Below is a small trained network, with its code and all its weights. Each question gives an input and a class and asks what happens when units are switched off, that is, made to give their printed mean instead of their output.

import numpy as np


def w(rows, s, z=0):
    codes = np.array(rows[::2]) - 128.0
    scale = np.full(codes.shape[1], s)
    scale[-1] = z or s
    return codes * scale


def f(y):
    return y / 2 * (1 + np.tanh(0.7978845608 * (y + 0.044715 * y**3)))


def log_softmax(a):
    a = a - a.max(-1, keepdims=True)
    return a - np.log(np.exp(a).sum(-1, keepdims=True))


def net(x, mask):
    res = np.array(x, float).reshape(1, 8) / 4 @ E
    y = f(res @ A[0][:, :-1].T + A[0][:, -1])
    res = res + np.where(mask, y, B[0][:, -1]) @ B[0][:, :-1]
    return log_softmax(res[-1] @ U[:, :-1].T + U[:, -1])


A, B = {}, {}
E = w([
[179,128,88,191,11,16],'x0',
[120,166,13,151,147,111],'x1',
[72,84,159,228,206,128],'x2',
[200,92,167,215,195,53],'x3',
[36,69,135,147,116,194],'x4',
[137,210,43,105,122,159],'x5',
[28,191,185,178,60,152],'x6',
[17,139,109,68,79,2],'x7',
],0.0079)
A[0] = w([
[149,137,67,152,123,76,127],'n1',
[137,90,85,99,103,117,55],'n2',
[165,117,130,117,49,127,133],'n3',
[100,110,216,184,127,91,109],'n4',
[175,91,165,84,77,165,129],'n5',
[115,96,83,115,164,76,170],'n6',
[142,157,134,170,121,175,2],'n7',
[126,152,120,123,109,193,48],'n8',
[92,197,169,145,105,95,103],'n9',
[170,117,130,235,113,183,113],'n10',
[52,152,127,121,147,183,156],'n11',
[186,132,159,161,160,126,48],'n12',
[167,144,61,127,111,97,114],'n13',
[43,121,111,127,141,209,136],'n14',
[208,150,117,125,226,140,165],'n15',
[159,90,139,166,89,148,137],'n16',
[55,159,112,175,145,138,136],'n17',
[64,84,171,183,169,86,124],'n18',
[132,133,60,158,114,72,168],'n19',
[156,124,134,250,161,184,162],'n20',
[166,114,90,208,127,108,104],'n21',
[114,206,139,155,125,73,167],'n22',
[184,170,142,113,72,144,124],'n23',
[89,81,130,86,158,171,102],'n24',
[105,90,106,129,146,67,222],'n25',
],0.013,0.0069)
B[0] = w([
[138,165,127,112,81,68,192],'n1',
[163,105,86,161,84,155,144],'n2',
[183,162,108,153,208,106,181],'n3',
[219,50,171,196,154,142,201],'n4',
[116,168,88,170,220,118,175],'n5',
[90,110,86,120,38,117,180],'n6',
[120,136,104,149,161,173,139],'n7',
[147,133,117,174,158,122,156],'n8',
[151,156,183,42,98,118,176],'n9',
[60,100,116,216,180,151,215],'n10',
[56,153,118,102,93,119,212],'n11',
[84,74,157,112,138,171,172],'n12',
[172,165,115,155,125,64,191],'n13',
[50,162,130,143,107,138,226],'n14',
[101,4,219,132,110,197,233],'n15',
[141,159,71,175,129,148,171],'n16',
[59,136,81,118,125,161,185],'n17',
[156,69,171,123,121,128,207],'n18',
[103,171,93,121,82,50,209],'n19',
[21,84,173,151,81,174,249],'n20',
[80,133,142,119,112,109,190],'n21',
[86,155,212,52,93,48,194],'n22',
[192,107,130,133,243,139,179],'n23',
[73,144,119,139,77,113,187],'n24',
[133,95,109,113,79,119,197],'n25',
],0.011,0.013)
U = w([
[4,187,132,97,81,46,175],'0',
[125,161,129,135,138,200,6],'1',
[148,74,37,107,75,123,41],'2',
[146,212,62,186,178,112,110],'3',
[160,102,201,100,156,146,140],'4',
[22,65,181,158,148,193,156],'5',
[153,63,185,183,118,99,154],'6',
],0.011)

Each question gives the input, the list of numbers given to net, and the class t.
The units are the neurons (one row each of A and B). Each row of codes is followed by its name. A weight is (code - 128) times the scale printed after its matrix; where a second scale follows, it is the last column's (A, B and U).
mask holds one flag per neuron, in row order. A switched-off neuron (its flag False) gives its mean, the last column of its row in B, instead of its output. The means were averaged over made-up inputs and are rounded, as every weight is.
A unit's drop is (log p(t) with every unit on - log p(t) with that unit switched off) / (log p(t) with every unit on - log p(t) with every unit switched off).
The circuit of an input: a set's keep is (log p(t) with only the set's units on - log p(t) with every unit switched off) / (log p(t) with every unit on - log p(t) with every unit switched off). Starting from the 12 units with the biggest drops (on a tie, the unit counted first), units are removed one at a time, each time the one whose removal leaves the highest keep (on an exact tie, the one counted first), for as long as the keep stays at least 0.8.
circuit, biggest first: the units of the circuit, biggest drop first
k most important neurons: the k neurons with the biggest drops, biggest first
drop when u is switched off: that unit's drop, to one decimal
input [-4,-7,-2,5,-2,3,-3,3], class 4: most important neuron	n20
input [0,2,5,3,-3,-3,7,4], class 6: 2 most important neurons	n4, n18
input [2,-5,-1,-2,-8,5,-8,-4], class 4: 2 most important neurons	n15, n23
input [3,5,-8,-7,-7,1,8,-1], class 3: circuit, biggest first	n23, n3
input [7,8,-2,6,-3,-8,8,-7], class 5: 2 most important neurons	n20, n10
input [1,1,-3,-1,-6,7,8,-4], class 3: circuit, biggest first	n23, n20
input [4,-8,6,-6,3,5,-8,3], class 0: 2 most important neurons	n4, n15
input [0,-7,-8,-6,-7,6,-5,-7], class 4: 2 most important neurons	n15, n19
input [-6,-7,-7,-1,-5,-2,-4,0], class 4: 3 most important neurons	n20, n10, n14
input [-1,-6,-8,2,-3,-3,-5,2], class 3: circuit, biggest first	n5, n20, n3
input [6,-1,5,-5,3,2,-6,-2], class 0: 3 most important neurons	n4, n15, n23
input [7,-2,5,-8,-8,-2,3,-7], class 3: 2 most important neurons	n15, n3
input [-3,-1,7,6,-3,-8,-7,6], class 6: drop when n4 is switched off	0.2
input [1,-8,-8,-6,4,2,-3,0], class 3: drop when n18 is switched off	0.0
input [6,-7,-1,4,-1,0,-1,4], class 6: circuit, biggest first	n4
input [4,5,3,-8,7,4,-6,-5], class 0: drop when n15 is switched off	0.2
input [1,3,-8,5,4,2,-2,2], class 3: drop when n22 is switched off	0.1
